Below are the code and all the weights of a small trained network. Each question names an input and a target symbol and asks about switching units off, where a switched-off unit gives its printed mean instead of its output.

import numpy as np


def w(rows, s, z=0):
    codes = np.array(rows[::2]) - 128.0
    scale = np.full(codes.shape[1], s)
    scale[-1] = z or s
    return codes * scale


def norm(h):
    return h / np.sqrt((h * h).mean(-1, keepdims=True) + 1e-5)


def f(y):
    return y / 2 * (1 + np.tanh(0.7978845608 * (y + 0.044715 * y**3)))


def softmax(a):
    e = np.exp(a - a.max(-1, keepdims=True))
    return e / e.sum(-1, keepdims=True)


def log_softmax(a):
    a = a - a.max(-1, keepdims=True)
    return a - np.log(np.exp(a).sum(-1, keepdims=True))


def net(x, mask):
    ids = ['ΠΦβγδθμσ'.index(c) for c in x.split()]
    T = len(ids)
    res = E[ids] + P[:T]
    u = 0
    for l in range(2):
        r = norm(res)
        for j in range(2):
            rows = slice(2 * j, 2 * j + 2)
            q, k, v = (r @ M[l][rows].T for M in (Q, K, V))
            z = softmax(np.where(np.tri(T) > 0, q @ k.T / 2**0.5, -1e9)) @ v
            o = O[l][rows]
            res = res + np.where(mask[u + j], z, o[:, -1]) @ o[:, :-1]
        u += 2
        y = f(norm(res) @ A[l][:, :-1].T + A[l][:, -1])
        res = res + np.where(mask[u : u + 8], y, B[l][:, -1]) @ B[l][:, :-1]
        u += 8
    return log_softmax(norm(res)[-1] @ U[:, :-1].T + U[:, -1])


Q, K, V, O, A, B = {}, {}, {}, {}, {}, {}
E = w([
[3,212,154,65],'Π',
[169,126,67,17],'Φ',
[82,149,210,221],'β',
[158,112,98,32],'γ',
[84,134,223,242],'δ',
[120,156,159,125],'θ',
[111,171,108,178],'μ',
[205,33,95,100],'σ',
],0.0053)
P = w([
[229,251,158,151],'0',
[220,205,153,128],'1',
[211,174,148,118],'2',
[189,166,152,119],'3',
[177,151,150,120],'4',
[166,139,151,122],'5',
[158,134,152,122],'6',
[150,123,141,129],'7',
[141,110,146,123],'8',
[130,106,145,126],'9',
[126,97,139,124],'10',
],0.0028)
Q[0] = w([
[222,66,163,121],'L0H1',
[92,192,145,242],'L0H1',
[18,71,135,82],'L0H2',
[180,83,254,178],'L0H2',
],0.0076)
K[0] = w([
[162,195,62,210],'L0H1',
[146,43,100,115],'L0H1',
[112,188,228,142],'L0H2',
[124,147,22,254],'L0H2',
],0.007)
V[0] = w([
[68,121,133,103],'L0H1',
[116,12,253,75],'L0H1',
[86,162,93,140],'L0H2',
[163,98,199,122],'L0H2',
],0.0044)
O[0] = w([
[123,101,18,127,19],'L0H1',
[211,174,214,108,8],'L0H1',
[121,59,1,62,122],'L0H2',
[225,191,158,122,189],'L0H2',
],0.0027,0.0013)
A[0] = w([
[162,110,159,135,114],'L0N1',
[173,93,115,196,85],'L0N2',
[202,61,174,108,174],'L0N3',
[100,234,120,177,164],'L0N4',
[57,75,119,103,255],'L0N5',
[140,47,2,181,146],'L0N6',
[112,25,111,143,106],'L0N7',
[129,159,148,115,98],'L0N8',
],0.0045,0.0024)
B[0] = w([
[134,161,70,118,135],'L0N1',
[75,164,97,123,123],'L0N2',
[137,207,30,172,165],'L0N3',
[178,92,97,73,253],'L0N4',
[222,214,209,185,164],'L0N5',
[175,152,253,83,118],'L0N6',
[51,155,146,109,102],'L0N7',
[109,48,57,116,136],'L0N8',
],0.003,0.0027)
Q[1] = w([
[101,6,113,130],'L1H1',
[99,241,158,96],'L1H1',
[36,214,88,56],'L1H2',
[254,108,157,212],'L1H2',
],0.0044)
K[1] = w([
[78,216,146,114],'L1H1',
[224,2,126,98],'L1H1',
[182,93,94,206],'L1H2',
[42,123,144,41],'L1H2',
],0.0055)
V[1] = w([
[81,39,156,81],'L1H1',
[29,201,166,161],'L1H1',
[141,2,131,150],'L1H2',
[230,121,47,239],'L1H2',
],0.0041)
O[1] = w([
[193,227,204,178,4],'L1H1',
[87,179,151,144,116],'L1H1',
[253,159,82,195,21],'L1H2',
[160,22,84,246,186],'L1H2',
],0.0044,0.0034)
A[1] = w([
[245,93,138,175,6],'L1N1',
[157,88,101,64,198],'L1N2',
[96,111,153,134,160],'L1N3',
[122,254,150,94,134],'L1N4',
[160,194,147,87,172],'L1N5',
[99,162,173,163,184],'L1N6',
[72,135,155,88,139],'L1N7',
[181,98,129,155,66],'L1N8',
],0.0084,0.0022)
B[1] = w([
[187,76,180,80,126],'L1N1',
[120,153,154,169,253],'L1N2',
[128,118,114,52,196],'L1N3',
[170,53,3,199,134],'L1N4',
[184,124,142,198,119],'L1N5',
[194,164,73,124,190],'L1N6',
[139,123,170,88,215],'L1N7',
[161,98,125,161,122],'L1N8',
],0.006,0.0036)
U = w([
[26,44,22,129,191],'Π',
[254,15,156,115,178],'Φ',
[177,158,54,98,62],'β',
[160,145,105,112,3],'γ',
[126,226,59,169,176],'δ',
[178,173,184,47,122],'θ',
[58,143,184,33,111],'μ',
[183,173,142,181,160],'σ',
],0.0064,0.0035)

Each question gives the input, a string of symbols that net reads in full, and the target symbol t.
The units are the heads (2 rows each of Q, K, V and O) and the neurons (one row each of A and B). Each row of codes is followed by its name. A weight is (code - 128) times the scale printed after its matrix; where a second scale follows, it is the last column's (O, A, B and U).
mask holds one flag per unit, layer by layer, with each layer's heads first. A switched-off unit (its flag False) gives its mean, the last column of its rows in O or B, instead of its output. The means were averaged over made-up inputs and are rounded, as every weight is.
A unit's drop is (log p(t) with every unit on - log p(t) with that unit switched off) / (log p(t) with every unit on - log p(t) with every unit switched off).
The circuit of an input: a set's keep is (log p(t) with only the set's units on - log p(t) with every unit switched off) / (log p(t) with every unit on - log p(t) with every unit switched off). Starting from the 12 units with the biggest drops (on a tie, the unit counted first), units are removed one at a time, each time the one whose removal leaves the highest keep (on an exact tie, the one counted first), for as long as the keep stays at least 0.8.
circuit, biggest first: the units of the circuit, biggest drop first
k most important neurons: the k neurons with the biggest drops, biggest first
k most important neurons of layer l: the k neurons of layer l with the biggest drops, biggest first
heads that matter: for each layer, one digit per head in row order, 1 if its drop is at least 0.15 and else 0, layers parted by /
input β μ β Φ, target Π: heads that matter : 10 / 01
input Φ δ μ β θ, target Π: circuit, biggest first : L1H2; L0N6; L0N8; L1N1
input β β σ β, target Φ: heads that matter : 00 / 01
input γ β δ σ β, target Φ: circuit, biggest first : L1N2; L1N6; L1N3
input γ γ β, target θ: circuit, biggest first : L1N4; L1N6; L1N2; L1N3
input Φ β σ δ, target Φ: circuit, biggest first : L1H2; L1N1; L1N2
input μ β γ, target Π: 2 most important neurons of layer 1 : L1N7; L1N6
input μ Π μ δ δ γ β σ, target μ: heads that matter : 10 / 01
input θ β γ, target μ: 2 most important neurons of layer 0 : L0N4; L0N6
input μ β Π Φ, target μ: 3 most important neurons : L1N6; L1N2; L0N4
input γ μ β β Π β β μ Φ, target μ: 3 most important neurons of layer 1 : L1N4; L1N6; L1N2
input δ δ θ σ μ σ δ γ δ σ δ, target Φ: 2 most important neurons : L1N2; L1N1
input μ μ σ μ σ μ θ, target Φ: 2 most important neurons : L1N1; L0N7
input γ Π δ β β σ, target σ: heads that matter : 00 / 11
input γ θ Π Φ σ β, target θ: most important neuron of layer 1 : L1N6
input μ σ β μ γ Π θ μ, target μ: most important neuron of layer 0 : L0N5
input γ β β μ μ β, target Π: 2 most important neurons of layer 0 : L0N4; L0N6
input σ β θ, target Φ: 2 most important neurons : L0N7; L1N1
input θ Φ σ β Π μ β γ, target μ: 3 most important neurons : L1N4; L1N2; L1N6
input β β β, target δ: 2 most important neurons of layer 0 : L0N6; L0N5
input θ μ β δ, target Π: 2 most important neurons of layer 0 : L0N6; L0N4
input μ Π μ μ, target μ: 2 most important neurons of layer 0 : L0N6; L0N3
input μ δ σ δ β μ Φ, target Π: 4 most important neurons of layer 1 : L1N7; L1N6; L1N3; L1N2
input β β β β, target δ: 4 most important neurons : L1N6; L1N7; L1N1; L0N6
input β μ γ, target Π: most important neuron : L1N7
input θ Π σ, target θ: 4 most important neurons of layer 0 : L0N5; L0N6; L0N3; L0N7
input μ σ σ Φ, target Φ: most important neuron of layer 1 : L1N1
